Below are the code and all the weights of a small trained network. Each question names an input and a class and asks about switching units off, where a switched-off unit gives its printed mean instead of its output.

import numpy as np


def w(rows, s, z=0):
    codes = np.array(rows[::2]) - 128.0
    scale = np.full(codes.shape[1], s)
    scale[-1] = z or s
    return codes * scale


def norm(h):
    return h / np.sqrt((h * h).mean(-1, keepdims=True) + 1e-5)


def f(y):
    return y / 2 * (1 + np.tanh(0.7978845608 * (y + 0.044715 * y**3)))


def log_softmax(a):
    a = a - a.max(-1, keepdims=True)
    return a - np.log(np.exp(a).sum(-1, keepdims=True))


def net(x, mask):
    res = np.array(x, float).reshape(1, 5) / 4 @ E
    u = 0
    for l in range(2):
        y = f(norm(res) @ A[l][:, :-1].T + A[l][:, -1])
        res = res + np.where(mask[u : u + 10], y, B[l][:, -1]) @ B[l][:, :-1]
        u += 10
    return log_softmax(norm(res)[-1] @ U[:, :-1].T + U[:, -1])


A, B = {}, {}
E = w([
[126,132,126,123,133,133],'x0',
[205,156,1,140,74,143],'x1',
[125,138,122,126,138,124],'x2',
[4,147,97,84,64,98],'x3',
[124,145,121,116,143,128],'x4',
],0.0097)
A[0] = w([
[145,72,184,186,95,125,18],'L0N1',
[93,136,73,73,48,219,1],'L0N2',
[2,90,178,89,131,180,64],'L0N3',
[203,94,124,101,108,131,54],'L0N4',
[150,113,190,136,198,165,146],'L0N5',
[172,175,122,176,110,217,87],'L0N6',
[227,173,80,160,133,132,5],'L0N7',
[74,158,88,164,118,102,177],'L0N8',
[149,105,112,170,129,89,64],'L0N9',
[130,110,81,101,107,115,38],'L0N10',
],0.0097,0.003)
B[0] = w([
[156,197,150,105,168,98,149],'L0N1',
[155,196,172,194,97,133,192],'L0N2',
[117,32,75,63,206,51,255],'L0N3',
[127,126,94,61,192,111,167],'L0N4',
[156,226,221,253,88,158,230],'L0N5',
[83,72,108,79,195,111,190],'L0N6',
[95,64,138,19,115,161,235],'L0N7',
[140,158,193,89,101,96,182],'L0N8',
[96,115,143,103,119,211,129],'L0N9',
[144,145,151,117,24,161,141],'L0N10',
],0.0073,0.0062)
A[1] = w([
[122,117,194,175,206,139,106],'L1N1',
[177,112,93,73,166,205,63],'L1N2',
[119,122,111,21,109,147,120],'L1N3',
[87,254,65,206,4,145,37],'L1N4',
[98,210,93,92,148,150,149],'L1N5',
[158,156,100,164,39,148,79],'L1N6',
[135,229,245,226,174,157,2],'L1N7',
[190,74,49,162,180,196,18],'L1N8',
[135,35,27,124,104,69,100],'L1N9',
[160,45,133,116,165,105,157],'L1N10',
],0.0091,0.0031)
B[1] = w([
[185,204,59,198,56,140,223],'L1N1',
[138,101,92,135,158,139,202],'L1N2',
[171,112,133,149,163,156,214],'L1N3',
[115,203,83,79,1,179,235],'L1N4',
[118,77,146,201,103,150,145],'L1N5',
[100,175,143,99,114,109,168],'L1N6',
[172,167,162,210,151,91,253],'L1N7',
[54,18,122,73,135,218,179],'L1N8',
[85,153,210,198,157,101,201],'L1N9',
[125,128,111,99,100,186,216],'L1N10',
],0.0096,0.006)
U = w([
[189,190,151,213,134,111,206],'0',
[70,107,158,86,149,44,75],'1',
[158,67,90,94,146,201,167],'2',
[113,187,94,96,5,147,9],'3',
],0.021,0.0012)

Each question gives the input, the list of numbers given to net, and the class t.
The units are the neurons (one row each of A and B). Each row of codes is followed by its name. A weight is (code - 128) times the scale printed after its matrix; where a second scale follows, it is the last column's (A, B and U).
mask holds one flag per neuron, layer by layer. A switched-off neuron (its flag False) gives its mean, the last column of its row in B, instead of its output. The means were averaged over made-up inputs and are rounded, as every weight is.
A unit's drop is (log p(t) with every unit on - log p(t) with that unit switched off) / (log p(t) with every unit on - log p(t) with every unit switched off).
The circuit of an input: a set's keep is (log p(t) with only the set's units on - log p(t) with every unit switched off) / (log p(t) with every unit on - log p(t) with every unit switched off). Starting from the 12 units with the biggest drops (on a tie, the unit counted first), units are removed one at a time, each time the one whose removal leaves the highest keep (on an exact tie, the one counted first), for as long as the keep stays at least 0.8.
circuit, biggest first: the units of the circuit, biggest drop first
k most important neurons: the k neurons with the biggest drops, biggest first
top k neurons in layer l: the k neurons of layer l with the biggest drops, biggest first
drop of u: that unit's drop, to one decimal
input [4,-2,-2,1,2], class 1: circuit, biggest first : L0N3
input [4,0,6,7,7], class 1: circuit, biggest first : L0N3; L1N4
input [4,0,-5,1,6], class 1: 2 most important neurons : L0N5; L0N3
input [2,5,-4,0,5], class 2: top 2 neurons in layer 0 : L0N5; L0N7
input [1,-7,-1,0,8], class 0: 4 most important neurons : L0N5; L1N1; L0N7; L0N6
input [5,1,7,-8,-7], class 2: 2 most important neurons : L0N7; L1N8
input [1,0,-4,8,8], class 1: 2 most important neurons : L0N3; L0N5
input [-1,-3,1,1,-5], class 1: drop of L0N3 : 6.8
input [3,-7,5,-1,3], class 0: drop of L0N5 : 0.2
input [-6,1,-1,-7,0], class 2: drop of L1N8 : 0.1
input [2,-8,7,-1,-1], class 0: drop of L0N5 : 0.3
